Each row is followed by its class.
[  10  -43   13  -25   -3   42   27  -47 -114    1  -30   70  -31    3
   28  -23    9   21   33  -10  -30  -22   23    9   24  -35   -2   -7
  -32  -50  -43   14  -12   -3  -30  -16   51  -21]
q550
[ 14 -42   9 -44 -11  46  28 -38 -83  -5 -37  73 -31  -4  25 -24   6  21
  40  -9 -30 -10  27  11  22 -39  -4   0 -43 -46 -37  24  -6  -5 -36 -28
  51  -8]
q405
[ 10 -42  10 -36 -15  37  25 -33 -91  -8 -29  71 -33 -15  32 -17   9  25
  37 -11 -36 -16  22  10  23 -20   5   3 -36 -55 -39  18 -12   2 -32 -25
  48  -5]
q827
[   6  -38   15  -24   -6   42   28  -48 -101  -10  -35   75  -37   -1
   28  -16    4   15   38   -9  -33  -18   27    4   23  -26   13    8
  -46  -46  -43   28  -17   -7  -26  -21   56   -3]
q379
[  8 -37  24 -45 -25  41  45 -25 -93   2  -5  77  -7   3  27  -1  23  25
  37 -16 -20 -26  19   5  23 -20  -2  12 -35 -30 -51  28   0  -6 -36 -47
  39 -12]
q379
[ 26 -22 -17 -37 -38  14 -18 -32 -52 -43  32   6  -1  47  13  -8 -39  13
  -9 -33 -19  -5  23  50  -3 -33  72  67  14 -40 -54  47   5   8 -36 -13
 -15  20]
q405
[  6 -44  25 -44 -22  42  45 -24 -86   7  -3  76 -10  -2  20   9  22  29
  43 -16 -25 -14  15  -4  27 -11  -8   5 -25 -31 -49  10   0   2 -37 -48
  30 -25]
q444
[ 28 -13 -12 -35 -59  12 -18 -34 -61 -48  28   8  -3  42  10 -12 -37  13
  -9 -32 -19 -19  20  37  -3 -40  61  69   4 -34 -65  60  -2   5 -33 -31
  -3  28]
q405
[  7 -41   9 -37 -10  44  29 -45 -88  -6 -36  71 -29  -1  22 -13   9  24
  51 -13 -33 -16  26   4  17 -35  -5  -1 -35 -48 -38  16 -12  -4 -36 -25
  47 -13]
q405
[ 33 -14 -11 -42 -41  11 -15 -31 -46 -42  31  15   4  42  11  -6 -36  18
  -7 -27 -20 -25  18  46  -2 -17  70  63  15 -38 -56  40   1  17 -34 -32
 -12  24]
q520
[ 10 -39  31 -53 -26  41  49 -16 -83   5  -7  73  -4  -8  25   0  28  38
  36  -8 -21 -19  10   3  28  -6 -12   8 -39 -25 -56  17  -1  -1 -32 -65
  28  -6]
q889
[  9  -3   4 -27 -69   7  -3 -30 -65 -50  25   3  -2  40  36 -18 -41  -5
  17 -36 -18  -9  33  39  10 -31  50  74 -10 -52 -79  62 -14 -15 -19 -44
 -11  15]
q573
[ 12  -3   5 -16 -61   9  -1 -18 -78 -45  29   3  -5  35  33 -16 -36  -9
  10 -39 -21  -7  34  39   6 -33  53  71 -15 -50 -78  65 -18  -8 -16 -36
 -14  22]
q573
[ 29   2  -4 -25 -61  15   4 -23 -35 -44  32   8  13  37  14  -8 -41   3
  35 -48 -13 -18  32  25 -17 -13  38  66   1 -37 -64  34  -6   8 -33 -24
 -10  26]
q520
[  7 -38  31 -50 -22  38  47 -23 -92  11   2  83  -1   2  28   1  28  26
  32 -13 -18 -19  15   3  33 -15  -4  12 -41 -24 -59  33   1  -1 -34 -53
  47 -12]
q379
[ 28 -19  -9 -30 -33  11 -15 -37 -49 -42  31  12   3  42  12  -1 -38  10
  -5 -27 -25  -2  20  43  -4 -12  77  79  11 -33 -57  37   2  10 -33  -6
 -13  18]
q379
[  2  -7   3 -24 -71  13  -3 -21 -62 -47  28  -2   2  42  30 -20 -43 -11
  22 -47 -15   1  39  34  14 -32  53  79 -18 -50 -84  63 -11 -10 -21 -42
 -17  20]
q405
[   2  -43   18  -29  -20   46   17  -49 -104  -12  -32   75  -51   -7
   25  -15    3   22   36  -10  -23   -6   23    1   23  -35   -1   -1
  -40  -44  -32   24   -6   -2  -29  -18   66   -6]
q444
[ 23  -4  -7 -15 -56  16  -6 -28 -39 -47  30  -4   3  36  18  -6 -46   7
  23 -41 -16   4  28  32 -22  -7  41  63   7 -38 -56  33  -4  -2 -31 -17
 -14  18]
q573
[  7 -40  13 -44 -14  41  27 -37 -92   0 -25  74 -31   1  32 -19   9  20
  27 -11 -24 -13  28  14  27 -42   1  -4 -41 -46 -47  36  -6  -2 -32 -29
  58  -3]
q405
[ 35  -5 -10 -17 -53  18   4 -23 -37 -48  36   0  11  41  12   1 -42   3
  27 -52 -13  -9  29  29 -19 -11  47  60   5 -27 -58  30  -8   7 -35 -20
 -15  26]
q520
[  6  -8  -3 -22 -76   3  -2 -31 -60 -49  28   3   3  41  36 -17 -47 -10
  29 -45 -10 -18  34  30  17 -22  53  78 -19 -55 -76  61 -19  -8 -22 -35
 -12  24]
q520
[  2  -5  13 -21 -61  11   6 -24 -75 -43  25   7  -2  43  37 -20 -37  -5
  16 -33 -13 -11  38  36  13 -30  46  75 -18 -51 -83  65  -7 -10 -19 -41
 -13  18]
q889
[ 32 -26 -10 -42 -34  14  -7 -18 -48 -43  27   6   6  35   1   1 -26  15
   7 -32 -35  -5  24  45   0 -12  69  68  12 -33 -60  30   2  12 -32 -31
 -35  16]
q405
[ 24  -9  -7 -15 -51  23  -5 -23 -35 -46  36  -9   4  39  19   0 -44   3
  30 -47 -20  -5  24  29 -21   0  47  66   4 -27 -59  26   6  -2 -36  -9
 -21  21]
q827
[  8  -5  10 -25 -82   6   4 -17 -61 -43  28   5   5  41  28 -20 -42   1
  10 -37 -19   0  35  33  10 -31  41  80 -16 -53 -76  54  -6  -7 -24 -46
 -14  12]
q44
[ 33 -17 -10 -30 -51   6 -16 -25 -65 -36  43   7  -4  38  17  -9 -32  11
  -2 -39 -24 -24  22  46   2 -18  75  76  12 -44 -71  49  -7   5 -30 -33
 -22  28]
q550
[  2 -38  15 -32 -11  40  29 -45 -98  -1 -32  83 -39  -4  31 -13  10  19
  39  -7 -28 -23  21   4  22 -29   4  -1 -37 -46 -41  22  -5   1 -32 -18
  53  -7]
q444
[ 19   0  -9 -20 -72  20 -10 -38 -31 -54  41   0  -2  45   9   0 -52   3
  24 -49  -4  -6  27  23 -29 -15  45  67  15 -28 -56  29  12   3 -35  -5
   2  25]
q444
[ 27  -3  -9 -20 -60  14  -5 -30 -34 -47  33   4  12  39  16  -4 -43   4
  27 -38 -11 -14  29  33 -20 -13  39  63   9 -37 -59  28  -2   7 -36 -14
 -10  21]
q520
[ -4 -41  15 -32 -24  29  34 -42 -60   9  -5  85  -3  -5  14  11  21  28
  64 -18 -26 -19   8  -8  34  30   1   8 -39 -22 -57   4  -2  -3 -34 -40
  37  -7]
q444
[ 25 -24  -3 -34 -41  19 -16 -29 -75 -42  20   8   0  37   5  -6 -28  25
  -1 -38 -24  -8  27  39   5 -14  70  65  13 -36 -63  37   3  15 -30 -50
 -16  12]
q550
[ -1 -43  13 -27 -16  28  42 -39 -60  10  -8  76   9   3  11   3  19  28
  65 -19 -36 -11  11  -2  35  25  -1  12 -51 -29 -54   2 -12  -4 -33 -39
  38 -12]
q44
[  2 -39  27 -44  -9  41  40 -30 -99   9 -13  83 -13   1  30   2  23  23
  25  -8 -20 -14  18   9  30 -20   8   7 -40 -30 -46  26   5   0 -36 -44
  44 -17]
q379
[ -3  -8   1 -26 -77  11  -4 -24 -60 -50  29  -1   1  41  31 -16 -44 -10
  20 -43 -13  -6  37  32  14 -26  58  77 -16 -50 -83  61  -8 -11 -20 -46
 -18  22]
q405
[ 13 -37  27 -49 -30  36  49 -20 -77   8  -6  76   6  -2  20   5  28  32
  42 -13 -36 -28   9   0  22  -9 -10   9 -33 -31 -52  13  -3   3 -37 -57
  29 -23]
q44
[ -1 -42  30 -40  -6  44  45 -35 -98   6 -19  80  -4   0  24   5  27  28
  43  -3 -23  -6  16   5  28 -14  -7   8 -38 -26 -46  12   2   3 -37 -44
  39 -30]
q379
[ -9 -50  10 -27   2  30  33 -41 -58  11 -19  78  13  -6   3  17  23  35
  57 -11 -40   6  13   5  26  36  12   2 -34 -29 -39 -28  -1   9 -40 -33
  26 -22]
q44
[  1 -43  11 -35  -4  34  31 -41 -70   9 -18  77  -5  -5  18   5  18  25
  47 -13 -33  -5   9   5  35  22   9   2 -45 -26 -51   7 -15  -2 -31 -42
  42 -11]
q573
[ 10 -38  13 -42 -19  38  25 -31 -97  -1 -29  79 -42 -13  28 -10  15  25
  31 -13 -34 -27  18   7  21 -27   4  -1 -34 -46 -37  23  -6   4 -31 -28
  43  -2]
q444
[ 10 -41  26 -46 -17  42  48 -22 -91  16  -7  81  -9  -1  20   3  25  33
  43 -17 -25 -18  13  -4  28 -18 -11   6 -32 -28 -53  18  -1   8 -35 -45
  30 -22]
q444
[ 12 -41  17 -26  -6  39  26 -35 -93  -7 -31  72 -31  -7  29 -14  12  29
  49 -15 -41 -17  30   8  18 -23  -5  -1 -28 -52 -41  17  -8  -1 -33 -18
  43 -14]
q827
[  7   1  10 -19 -79   8   0 -24 -63 -48  28   2   0  46  34 -17 -41 -10
  19 -39 -21 -17  37  36   4 -25  49  76 -13 -50 -79  61  -4 -11 -21 -45
 -13  16]
q44
[ 28  -8 -10 -15 -60  22  -9 -23 -31 -48  23  -7   5  32   7   4 -44  10
  35 -56 -28   5  31  21 -22  -1  43  68   5 -27 -59  10   0   0 -35 -12
 -28  12]
q827
[  6 -45  25 -48 -10  46  42 -25 -82   8 -17  73   1  -4  17   4  23  34
  43 -13 -23  -7  18   3  26   1  -1   8 -37 -25 -49   3   2   5 -35 -48
  29 -20]
q889
[ 24 -20 -13 -19 -28  14 -15 -37 -64 -41  23   9  -2  44   7  -4 -35  13
   6 -36 -32 -11  27  43   2 -15  76  66  12 -42 -62  31   0   8 -31 -25
 -25  11]
q550
[ 29 -15  -5 -30 -47   9  -7 -25 -49 -39  36  14   7  41  14 -10 -36  24
  -8 -22 -21 -13  13  40  -7 -15  52  78   9 -39 -62  41  -4  12 -31  -6
 -18  26]
q889
[   2  -43   15  -27   -5   44   24  -51 -101  -13  -39   75  -32   -4
   24   -5   10   20   44  -13  -31   -8   27    5   19  -24   11    4
  -39  -43  -28   13   -6   -5  -33  -18   50  -18]
q379
[  4 -45  12 -16   0  35  35 -44 -68  17   3  79   1   5  15   7  18  29
  46 -11 -28 -10   4   0  34  23   2   2 -35 -20 -65   3 -15   1 -37 -35
  40  -6]
q550
[ 12 -40  23 -62 -13  37  45 -11 -86  19  -6  79  -9 -10  27   7  34  26
  30 -13 -32 -24  11   8  30 -14   2   4 -29 -29 -55  13   4   9 -37 -47
  26 -13]
q444
[ 10 -49  20 -44  -4  46  44 -28 -90   2 -12  74  -3  -1  16  13  24  33
  37 -17 -27  -4  16   5  26 -13   7  -3 -29 -23 -44   4  -7  -2 -34 -48
  29 -24]
q573
[  8   1   5 -23 -58   9   0 -28 -60 -40  28   9   5  44  35 -23 -46 -13
  27 -45 -11 -17  40  33  11 -27  53  74 -17 -55 -80  64 -15   4 -22 -34
  -2  25]
q520
[ 22  -9 -11 -10 -51  22  -5 -41 -35 -56  27  -1  13  45  10  -4 -51   2
  38 -47 -11   0  29  24 -17  -3  42  62   2 -31 -54  26 -10   7 -35  -9
   1  21]
q520
[ -5 -44  14 -33 -28  28  30 -35 -55   5  -8  74   0  -7  17   0  13  23
  40  -4 -30   0   9   6  38  34   7  10 -50 -31 -50   2  -4  -4 -33 -56
  43 -10]
q44
[  0  -8   0 -32 -67  10  -1 -25 -59 -51  27   3  -4  42  35 -13 -39 -15
  16 -47 -12  -9  36  40  14 -31  66  69 -15 -47 -73  66  -1 -12 -25 -46
 -16  23]
q405
[  11  -47   21  -32  -10   45   37  -33 -104  -14  -34   65  -32   -8
   23  -11   16   30   47  -12  -32  -14   26    7   16  -31  -12   -3
  -35  -44  -28    8  -11   -8  -31  -23   31  -14]
q889
[  5 -11  -6 -31 -76   8   0 -22 -56 -55  29  -2  -2  41  29 -13 -43 -16
  21 -54 -18  -8  37  35  16 -34  64  76 -19 -47 -75  62  -9 -17 -24 -43
 -25  24]
q405
[  1  -7   8 -18 -69  14   6 -18 -69 -49  28  -2   0  42  39 -24 -42  -9
  20 -33 -11  -9  38  38  10 -19  44  76 -21 -52 -81  64  -6 -12 -17 -37
 -17  21]
q889
[ 27 -19 -11 -38 -38  15 -20 -38 -43 -48  19  14   4  40   8  -4 -44  19
   1 -38 -19 -10  23  37   2  -9  81  65  10 -38 -50  35   2  17 -32 -33
 -13  18]
q520
[ -7 -49  10 -32  -1  32  32 -48 -68   7 -26  81   1  -4  17   8  18  28
  59  -6 -23  -3  16   5  39  25   2  -5 -44 -26 -43  -5  -6   7 -37 -40
  39 -16]
q520
[ 36 -24 -11 -22 -21  18 -16 -36 -60 -36  29  11  -3  40   5  -6 -32  17
   0 -32 -32 -12  18  46  -3 -12  75  64  15 -34 -62  33  -7  17 -32 -20
 -17  20]
q550
[ 10 -36  32 -51 -28  39  50 -21 -88   9  -5  85   2  -4  27  -1  28  31
  35 -10 -18 -25  12   0  28 -13  -9  13 -37 -25 -57  31   1   2 -36 -61
  40 -15]
q379
[  8 -44  12 -20  -5  41  26 -44 -91 -12 -37  70 -24   3  17 -12   6  25
  49 -13 -45 -13  32   7  12 -25   6   3 -31 -54 -32   6 -10  -1 -32  -9
  44 -19]
q44
[  9 -39  23 -40 -11  43  37 -27 -92  13  -9  72 -10  -3  22   3  25  32
  33 -11 -31 -21   9   5  30  -6   1   4 -33 -28 -60  10  -6   6 -33 -63
  26 -17]
q550
[ -5 -47  16 -25  -6  29  33 -36 -54   9 -13  71   2  -8  17   8  16  27
  66 -10 -38   6  13   0  39  50  -5   9 -41 -26 -55  -7  -3  -1 -36 -45
  27 -22]
q827
[  9 -41  21 -36 -14  40  24 -48 -99  -4 -32  68 -31   1  29 -25   3  19
  25  -6 -27 -14  26  10  18 -39   3  -7 -35 -51 -32  13  -2  -6 -30 -18
  61 -20]
q44
[  9  -4  15 -19 -61  15   6 -24 -72 -45  27   0  -1  42  34 -19 -38 -10
  29 -43 -14 -14  38  29   9 -27  45  77 -21 -44 -84  67  -9 -13 -19 -42
 -12  21]
q889
[  4 -40   8 -39  -6  42  19 -47 -89  -4 -33  69 -37   0  32 -13   7  15
  33  -5 -25  -9  32  18  20 -38   9  -7 -35 -48 -39  21   2  -8 -35 -28
  54 -11]
q405
[ 13 -39  18 -46 -13  34  44 -18 -86  12   7  77   7   2  20   9  27  29
  37 -25 -22 -24  16   7  31  -5   4   3 -30 -32 -52  18 -10  11 -36 -55
  33 -12]
q520
[ 28 -19  -4 -35 -52  11 -12 -28 -43 -45  29  10   7  43   8 -11 -40  22
  -7 -31 -31 -14  16  37  -1 -17  64  72   6 -42 -55  45   4  11 -30 -31
 -15  15]
q44
[  6  -6  15 -20 -63  15   7 -19 -71 -47  32   4  -3  44  32 -20 -40  -9
  20 -39 -13  -4  40  31  13 -22  47  79 -21 -46 -82  63  -7 -13 -18 -39
 -10  24]
q889
[  11  -41   17  -35    0   42   31  -34 -106    4  -32   79  -46   -4
   32  -17    9   17   28   -5  -31  -16   23    9   26  -36    6    1
  -43  -46  -41   29   -5    5  -29  -15   51   -5]
q444
[ 13 -38  15 -41 -17  40  25 -37 -94  -5 -31  75 -30  -8  27 -17   9  28
  34 -14 -26 -19  23   8  20 -27  11  13 -40 -44 -36  28  -7  -2 -34 -34
  45  -1]
q379
[ 21  -8  -9 -12 -54  20  -7 -40 -46 -44  28   2  10  43   7  -7 -45   6
  30 -44 -15   0  32  29 -16  -5  46  69   6 -33 -70  22  -2   8 -32 -17
  -5  14]
q550
[ -7 -44  17 -27  -8  35  35 -46 -74   7 -17  79  -3   0  18   1  16  20
  63 -13 -31 -14  12  -6  41  23   9  19 -59 -25 -58  13 -12  -8 -29 -36
  41  -9]
q379
